Below are the code and all the weights of a small trained network. Each question names an input and a target symbol and asks about switching units off, where a switched-off unit gives its printed mean instead of its output.

import numpy as np


def w(rows, s, z=0):
    codes = np.array(rows[::2]) - 128.0
    scale = np.full(codes.shape[1], s)
    scale[-1] = z or s
    return codes * scale


def f(y):
    return y / 2 * (1 + np.tanh(0.7978845608 * (y + 0.044715 * y**3)))


def softmax(a):
    e = np.exp(a - a.max(-1, keepdims=True))
    return e / e.sum(-1, keepdims=True)


def log_softmax(a):
    a = a - a.max(-1, keepdims=True)
    return a - np.log(np.exp(a).sum(-1, keepdims=True))


def net(x, mask):
    ids = ['αγζμξπστφω'.index(c) for c in x.split()]
    T = len(ids)
    res = E[ids] + P[:T]
    q, k, v = (res @ M[0].T for M in (Q, K, V))
    z = softmax(np.where(np.tri(T) > 0, q @ k.T / 4**0.5, -1e9)) @ v
    res = res + np.where(mask[0], z, O[0][:, -1]) @ O[0][:, :-1]
    y = f(res @ A[0][:, :-1].T + A[0][:, -1])
    res = res + np.where(mask[1:25], y, B[0][:, -1]) @ B[0][:, :-1]
    return log_softmax(res[-1] @ U[:, :-1].T + U[:, -1])


Q, K, V, O, A, B = {}, {}, {}, {}, {}, {}
E = w([
[96,126,75,5,57,103,201,70,170,41],'α',
[64,47,67,86,15,112,72,177,69,167],'γ',
[32,108,146,70,229,167,58,166,155,196],'ζ',
[180,120,181,198,119,28,195,87,96,146],'μ',
[47,206,116,71,224,168,169,166,41,72],'ξ',
[178,161,165,31,176,146,211,102,133,174],'π',
[66,107,186,238,116,106,96,101,17,42],'σ',
[51,162,235,72,150,132,91,175,193,94],'τ',
[97,119,97,172,147,208,113,10,73,102],'φ',
[97,198,130,106,141,29,114,211,88,101],'ω',
],0.012)
P = w([
[103,165,34,165,117,92,79,9,109,146],'0',
[137,123,157,151,78,190,109,161,138,170],'1',
[122,21,103,157,175,135,188,154,189,70],'2',
[148,160,77,170,143,115,95,75,135,116],'3',
[147,128,166,155,81,201,108,163,135,166],'4',
[51,69,199,85,151,72,175,85,118,122],'5',
[165,153,94,143,149,134,118,85,149,95],'6',
[146,128,165,156,79,213,108,167,140,160],'7',
[185,7,167,106,197,111,141,150,150,38],'8',
[144,159,105,136,144,145,131,85,156,97],'9',
[133,130,157,175,71,213,120,166,151,160],'10',
[94,57,211,66,139,83,197,104,78,102],'11',
],0.015)
Q[0] = w([
[173,51,141,83,176,43,186,192,82,94],'head 0',
[157,53,2,170,161,188,148,202,173,133],'head 0',
[29,152,136,54,88,79,154,70,47,239],'head 0',
[96,117,142,32,207,85,40,143,142,127],'head 0',
],0.011)
K[0] = w([
[136,65,164,64,144,42,128,118,59,137],'head 0',
[30,150,55,96,115,102,154,97,89,254],'head 0',
[211,68,31,127,161,150,116,212,131,109],'head 0',
[91,84,158,95,182,127,62,126,150,121],'head 0',
],0.014)
V[0] = w([
[127,170,84,64,161,112,169,216,91,133],'head 0',
[129,120,102,139,1,85,166,158,57,64],'head 0',
[91,62,58,105,131,230,101,158,53,162],'head 0',
[203,80,82,86,154,156,208,52,158,132],'head 0',
],0.0095)
O[0] = w([
[107,147,22,207,73,173,233,209,155,99,43],'head 0',
[141,232,254,154,54,160,168,101,129,91,74],'head 0',
[243,80,112,86,134,153,142,216,17,58,3],'head 0',
[218,106,125,198,181,156,71,147,254,69,41],'head 0',
],0.0088,0.0015)
A[0] = w([
[130,76,179,158,102,175,190,207,97,132,89],'neuron 0',
[116,110,145,159,115,186,43,151,97,223,52],'neuron 1',
[129,194,181,102,170,156,127,227,163,194,107],'neuron 2',
[151,231,144,126,59,147,115,111,115,163,118],'neuron 3',
[146,89,157,61,134,154,159,180,175,190,97],'neuron 4',
[86,204,104,162,150,113,135,92,179,140,120],'neuron 5',
[112,111,114,144,182,139,191,66,139,117,120],'neuron 6',
[179,218,98,164,143,152,73,65,126,66,103],'neuron 7',
[133,162,185,150,113,175,146,188,91,145,76],'neuron 8',
[102,128,80,95,179,116,169,130,88,40,24],'neuron 9',
[209,209,72,85,184,83,153,128,113,170,64],'neuron 10',
[172,140,123,53,63,205,134,143,193,198,69],'neuron 11',
[189,83,152,180,44,118,105,163,139,245,5],'neuron 12',
[121,210,64,136,143,215,96,124,96,113,104],'neuron 13',
[158,165,60,118,92,72,101,80,81,48,80],'neuron 14',
[180,145,82,150,69,199,101,85,98,217,102],'neuron 15',
[127,185,32,93,106,150,117,134,131,177,151],'neuron 16',
[129,106,59,139,170,109,113,136,184,113,30],'neuron 17',
[121,137,77,129,65,133,32,132,112,156,147],'neuron 18',
[130,180,108,163,87,85,72,195,106,151,100],'neuron 19',
[186,217,52,176,131,107,124,97,146,150,123],'neuron 20',
[172,89,171,107,83,147,144,136,156,62,19],'neuron 21',
[170,220,115,185,96,92,132,84,141,173,77],'neuron 22',
[69,174,113,59,80,193,159,165,177,137,97],'neuron 23',
],0.011)
B[0] = w([
[112,227,57,85,148,148,113,64,173,131,214],'neuron 0',
[79,175,72,125,149,166,184,43,178,86,172],'neuron 1',
[185,163,104,118,54,92,214,155,127,189,196],'neuron 2',
[155,86,73,139,145,159,100,164,181,91,242],'neuron 3',
[148,156,90,188,103,88,99,93,93,108,184],'neuron 4',
[181,131,113,158,89,164,83,56,82,125,254],'neuron 5',
[92,136,136,118,111,86,99,196,149,133,213],'neuron 6',
[102,130,110,91,74,83,184,195,120,138,206],'neuron 7',
[131,103,159,168,141,91,100,118,173,228,191],'neuron 8',
[200,134,109,146,65,113,115,93,157,187,181],'neuron 9',
[41,135,190,168,93,138,125,108,117,72,154],'neuron 10',
[120,68,115,143,186,61,79,84,37,120,156],'neuron 11',
[62,76,103,101,245,126,193,153,109,158,137],'neuron 12',
[97,175,159,90,186,113,90,168,121,205,172],'neuron 13',
[125,181,89,167,197,141,145,103,148,146,177],'neuron 14',
[112,67,202,68,47,40,161,103,150,168,159],'neuron 15',
[190,95,173,111,121,189,137,150,170,142,219],'neuron 16',
[104,115,181,135,135,166,222,57,71,180,182],'neuron 17',
[99,119,178,199,112,120,139,184,169,62,196],'neuron 18',
[126,78,184,102,120,93,87,146,118,63,174],'neuron 19',
[137,105,105,39,147,132,62,121,103,130,186],'neuron 20',
[111,153,119,124,176,159,109,254,87,176,153],'neuron 21',
[129,97,128,145,176,128,207,156,81,128,192],'neuron 22',
[119,106,130,176,170,129,115,134,65,49,223],'neuron 23',
],0.01,0.0073)
U = w([
[159,107,160,179,20,158,126,253,217,142,223],'α',
[131,198,131,116,168,186,122,171,109,207,116],'γ',
[189,86,78,167,76,87,103,108,68,199,63],'ζ',
[130,147,149,183,120,147,37,61,233,154,116],'μ',
[152,142,9,103,130,163,157,112,248,91,117],'ξ',
[117,79,143,166,209,175,210,133,213,156,109],'π',
[136,107,216,4,72,189,165,115,84,128,197],'σ',
[18,78,60,85,154,26,89,179,212,165,4],'τ',
[164,88,115,128,213,169,45,168,89,79,200],'φ',
[37,207,121,212,59,140,220,128,56,123,130],'ω',
],0.0056,0.0032)

Each question gives the input, a string of symbols that net reads in full, and the target symbol t.
The units are the heads (4 rows each of Q, K, V and O) and the neurons (one row each of A and B). Each row of codes is followed by its name. A weight is (code - 128) times the scale printed after its matrix; where a second scale follows, it is the last column's (O, A, B and U).
mask holds one flag per unit, heads first, then neurons. A switched-off unit (its flag False) gives its mean, the last column of its rows in O or B, instead of its output. The means were averaged over made-up inputs and are rounded, as every weight is.
A unit's drop is (log p(t) with every unit on - log p(t) with that unit switched off) / (log p(t) with every unit on - log p(t) with every unit switched off).
The circuit of an input: a set's keep is (log p(t) with only the set's units on - log p(t) with every unit switched off) / (log p(t) with every unit on - log p(t) with every unit switched off). Starting from the 12 units with the biggest drops (on a tie, the unit counted first), units are removed one at a time, each time the one whose removal leaves the highest keep (on an exact tie, the one counted first), for as long as the keep stays at least 0.8.
circuit, biggest first: the units of the circuit, biggest drop first
most important unit: the unit with the biggest drop
top k neurons: the k neurons with the biggest drops, biggest first
drop when u is switched off: that unit's drop, to one decimal
input ω σ σ π ζ, target ξ: circuit, biggest first	[neuron 1; head 0; neuron 0]
input π τ μ τ τ π μ τ α, target π: circuit, biggest first	[neuron 17; head 0]
input μ φ μ τ α ξ ξ ω ω μ φ, target σ: circuit, biggest first	[head 0; neuron 15]
input ω ω ζ ζ π π, target ζ: circuit, biggest first	[head 0; neuron 9]
input φ σ γ ω ω π, target γ: top 2 neurons	[neuron 21; neuron 0]
input μ ω μ τ π ξ α π γ, target ξ: circuit, biggest first	[head 0; neuron 0]
input π π ω ω τ ξ ξ ξ π ζ, target π: top 2 neurons	[neuron 17; neuron 16]
input ξ τ γ, target ξ: circuit, biggest first	[neuron 0; head 0]
input ξ ω σ ω ξ π ξ σ, target μ: top 3 neurons	[neuron 8; neuron 0; neuron 3]
input ω ζ ω ω ω ω ω ζ, target ξ: circuit, biggest first	[head 0; neuron 1; neuron 0]
input ζ α ω γ π τ, target ω: circuit, biggest first	[head 0; neuron 23]
input ω μ μ μ φ ω ω, target φ: top 3 neurons	[neuron 3; neuron 20; neuron 23]
input ω ω σ ω ξ, target γ: circuit, biggest first	[neuron 13; head 0; neuron 8]
input α π ξ σ ω π μ ω π, target π: circuit, biggest first	[head 0; neuron 17]
input σ μ ξ π, target σ: most important unit	neuron 20
input ω τ ω ω ω γ ω φ τ, target γ: circuit, biggest first	[head 0; neuron 21; neuron 0]
input ω π π σ ω σ π ω ξ ζ ω φ, target ξ: circuit, biggest first	[head 0; neuron 0]
input ω ω τ α ω π π π ω γ ζ ξ, target ω: circuit, biggest first	[head 0]
input α ω γ, target α: circuit, biggest first	[head 0; neuron 21]
input ξ π τ τ α, target φ: most important unit	neuron 11
input γ τ π ξ π α, target π: circuit, biggest first	[head 0; neuron 17]
input α ξ ξ γ ω ω π ω μ φ, target τ: top 2 neurons	[neuron 7; neuron 5]
input μ γ ω τ α τ μ ω ω π μ, target π: top 2 neurons	[neuron 12; neuron 22]
input ω π ξ ω π ζ ξ ω ζ, target ζ: top 2 neurons	[neuron 9; neuron 4]
input φ σ μ π τ π π, target σ: top 2 neurons	[neuron 3; neuron 10]
input μ α μ γ τ ζ, target μ: drop when head 0 is switched off	1.2
input μ φ ξ, target μ: drop when head 0 is switched off	0.7
input μ ξ γ, target μ: drop when head 0 is switched off	0.8
input ω τ α τ ω τ ω φ ω, target τ: drop when neuron 5 is switched off	0.1
